grid =
[[123 136 143 118 123 110 132 148 105 139 109]
 [105 132 147 103 114 109 145 112 144 125 139]
 [140 142 117 149 145 135 115 138 121 146 124]]
Indices start at 1.
(1, 1)	123
(3, 4)	149
(3, 7)	115
(1, 11)	109
(3, 8)	138
(2, 6)	109
(3, 2)	142
(1, 3)	143
(3, 9)	121
(1, 5)	123
(1, 7)	132
(3, 5)	145
(3, 10)	146

X =
array([[137, 144, 138, 143, 127, 128, 128, 130, 130, 122],
       [130, 122, 131, 118, 131, 120, 129, 157, 130, 138],
       [132, 123, 129, 122, 143, 120, 131, 122, 129, 138],
       [137, 104, 129, 139, 150, 126, 126, 140, 130, 142]])
Indices start at 1.
(1, 1) = 137
(3, 6) = 120
(2, 7) = 129
(2, 5) = 131
(1, 5) = 127
(3, 10) = 138
(4, 8) = 140
(4, 6) = 126
(2, 2) = 122
(1, 7) = 128
(4, 5) = 150
(2, 10) = 138
(3, 1) = 132
(1, 8) = 130
(3, 4) = 122
(2, 4) = 118
(4, 1) = 137
(1, 4) = 143
(1, 3) = 138
(4, 9) = 130

a =
[[136 134 142 128 108 142 129 128 145 123 129]
 [140 135 109 140 128 141 132 145 119 130 131]
 [115 125 126 137 124 111 129 128 129 121 118]
 [130 118 116 133 121 131 112 112 131 126 118]
 [130 128 129 136 103 139 123 138 142 125 134]
 [133 145 139 116 127 144 140 143 126 138 129]
 [106 127 135 119 131 118 130 142 124 142 130]
 [120 124 131 115 130 129 117 119 129 136 125]
 [117 113 120 125 140 113 115 114 121 131 124]
 [136 118 133 132 138 120 127 120 133 117 153]
 [139 128 120 142 124 132 130 135 129 118 136]
 [115 120 141 124 112 124 120 127 143 130 136]
 [124 138 132 131 118 131 138 145 131 130 124]]
Indices start at 1.
(1, 1) => 136
(1, 3) => 142
(8, 11) => 125
(1, 7) => 129
(5, 2) => 128
(12, 9) => 143
(9, 5) => 140
(9, 4) => 125
(2, 4) => 140
(7, 8) => 142
(2, 8) => 145
(2, 5) => 128
(3, 2) => 125
(10, 5) => 138
(2, 6) => 141
(3, 3) => 126
(4, 8) => 112
(7, 1) => 106
(7, 5) => 131
(4, 4) => 133
(13, 7) => 138
(11, 2) => 128
(5, 11) => 134
(7, 2) => 127
(13, 4) => 131
(4, 9) => 131
(11, 10) => 118
(12, 3) => 141
(11, 4) => 142
(11, 1) => 139
(9, 8) => 114
(2, 11) => 131
(11, 3) => 120

M =
[[135 136 116 110  98 110  99 149 144 106 116 145 104 116]
 [133 132 142 145 150 144 150 126 128 146 142 128 148 142]
 [133 133 142 145 150 145 149 126 128 146 142 128 148 142]
 [135 135 115 109  98 110  99 149 144 106 116 145 104 116]
 [133 132 142 145 151 145 150 126 128 147 142 128 148 142]
 [133 132 142 145 150 144 150 126 128 146 142 128 148 142]
 [133 132 142 145 150 144 150 126 128 146 142 128 148 142]
 [133 132 142 145 150 145 150 126 128 147 142 128 148 142]
 [135 136 116 110  98 110  99 149 145 106 116 145 104 116]
 [135 135 116 110  99 110 100 148 144 107 116 145 104 116]
 [133 132 142 145 150 144 150 126 128 146 142 128 147 142]
 [135 136 116 110  99 110 100 149 144 107 116 145 104 116]
 [133 132 142 145 150 144 150 126 128 146 142 128 148 142]]
Rows and columns are counted from 1.
(1, 1): 135
(7, 7): 150
(11, 10): 146
(13, 3): 142
(9, 7): 99
(4, 2): 135
(9, 13): 104
(4, 8): 149
(12, 4): 110
(11, 9): 128
(8, 7): 150
(7, 12): 128
(4, 9): 144
(10, 3): 116
(4, 1): 135
(9, 11): 116
(12, 13): 104
(13, 13): 148
(9, 3): 116
(13, 7): 150
(5, 11): 142
(5, 13): 148
(2, 13): 148
(12, 6): 110
(10, 2): 135
(10, 8): 148
(13, 12): 128
(11, 3): 142
(4, 7): 99
(1, 3): 116
(10, 5): 99
(2, 5): 150
(9, 14): 116
(12, 14): 116

m =
[[156 136 128 128 128 128 128 129]
 [128 128 128 128 128 132 154 141]
 [150 130 128 128 128 128 128 128]
 [128 128 128 128 128 136 156 134]
 [128 128 131 153 140 128 128 128]
 [147 129 128 128 128 128 128 128]
 [128 128 131 153 141 128 128 128]
 [128 128 128 128 128 129 140 153]
 [128 128 128 129 147 148 129 128]
 [150 145 129 128 128 128 128 128]
 [128 128 128 128 128 129 149 146]
 [128 128 134 156 136 128 128 128]
 [129 142 152 130 128 128 128 128]
 [139 154 132 128 128 128 128 128]
 [128 128 128 132 154 139 128 128]
 [128 134 155 136 128 128 128 128]]
Rows and columns are counted from 1.
(1, 1) => 156
(2, 2) => 128
(5, 4) => 153
(6, 8) => 128
(5, 8) => 128
(15, 7) => 128
(6, 5) => 128
(7, 4) => 153
(1, 3) => 128
(10, 2) => 145
(3, 2) => 130
(13, 5) => 128
(10, 4) => 128
(10, 6) => 128
(14, 7) => 128
(16, 1) => 128
(1, 8) => 129
(9, 1) => 128
(14, 2) => 154
(6, 7) => 128
(7, 1) => 128
(11, 7) => 149
(9, 5) => 147
(3, 4) => 128
(4, 8) => 134
(14, 8) => 128
(12, 3) => 134
(4, 2) => 128
(3, 5) => 128
(3, 1) => 150
(8, 7) => 140
(9, 3) => 128
(10, 3) => 129

arr =
[[127 122 134 115 125 138 129 115 130]
 [126 121 122 135 132 119 118 140 141]
 [124 139 128 110 109 126 132 127 142]
 [124 117 127 126 120 121 136 126 130]
 [134 135 128 116 131 132 131 135 127]
 [126 133 136 117 126 127 154 128 124]]
Rows and columns are counted from 1.
row 1 col 1 -> 127
row 4 col 3 -> 127
row 1 col 5 -> 125
row 5 col 1 -> 134
row 6 col 2 -> 133
row 3 col 9 -> 142
row 2 col 3 -> 122
row 3 col 8 -> 127
row 1 col 2 -> 122
row 1 col 3 -> 134
row 2 col 5 -> 132
row 5 col 4 -> 116
row 4 col 7 -> 136
row 2 col 4 -> 135
row 3 col 2 -> 139
row 4 col 1 -> 124
row 4 col 5 -> 120
row 2 col 7 -> 118

x = [[150, 106, 151, 150], [147, 110, 146, 146], [146, 111, 146, 145], [149, 107, 151, 151], [142, 115, 141, 141], [118, 138, 117, 118], [107, 149, 106, 107], [120, 136, 120, 119], [150, 107, 150, 150], [131, 125, 131, 131], [154, 102, 155, 155], [128, 128, 128, 128], [113, 143, 112, 112], [108, 148, 108, 108]]
Indices start at 1.
row 1 col 1: 150
row 4 col 3: 151
row 6 col 2: 138
row 2 col 4: 146
row 10 col 2: 125
row 9 col 3: 150
row 13 col 3: 112
row 4 col 1: 149
row 1 col 3: 151
row 14 col 4: 108
row 5 col 2: 115
row 3 col 3: 146
row 8 col 4: 119
row 12 col 1: 128
row 9 col 1: 150
row 5 col 4: 141
row 1 col 2: 106
row 2 col 3: 146
row 4 col 4: 151
row 6 col 4: 118
row 9 col 2: 107
row 7 col 4: 107
row 14 col 3: 108
row 14 col 2: 148
row 9 col 4: 150
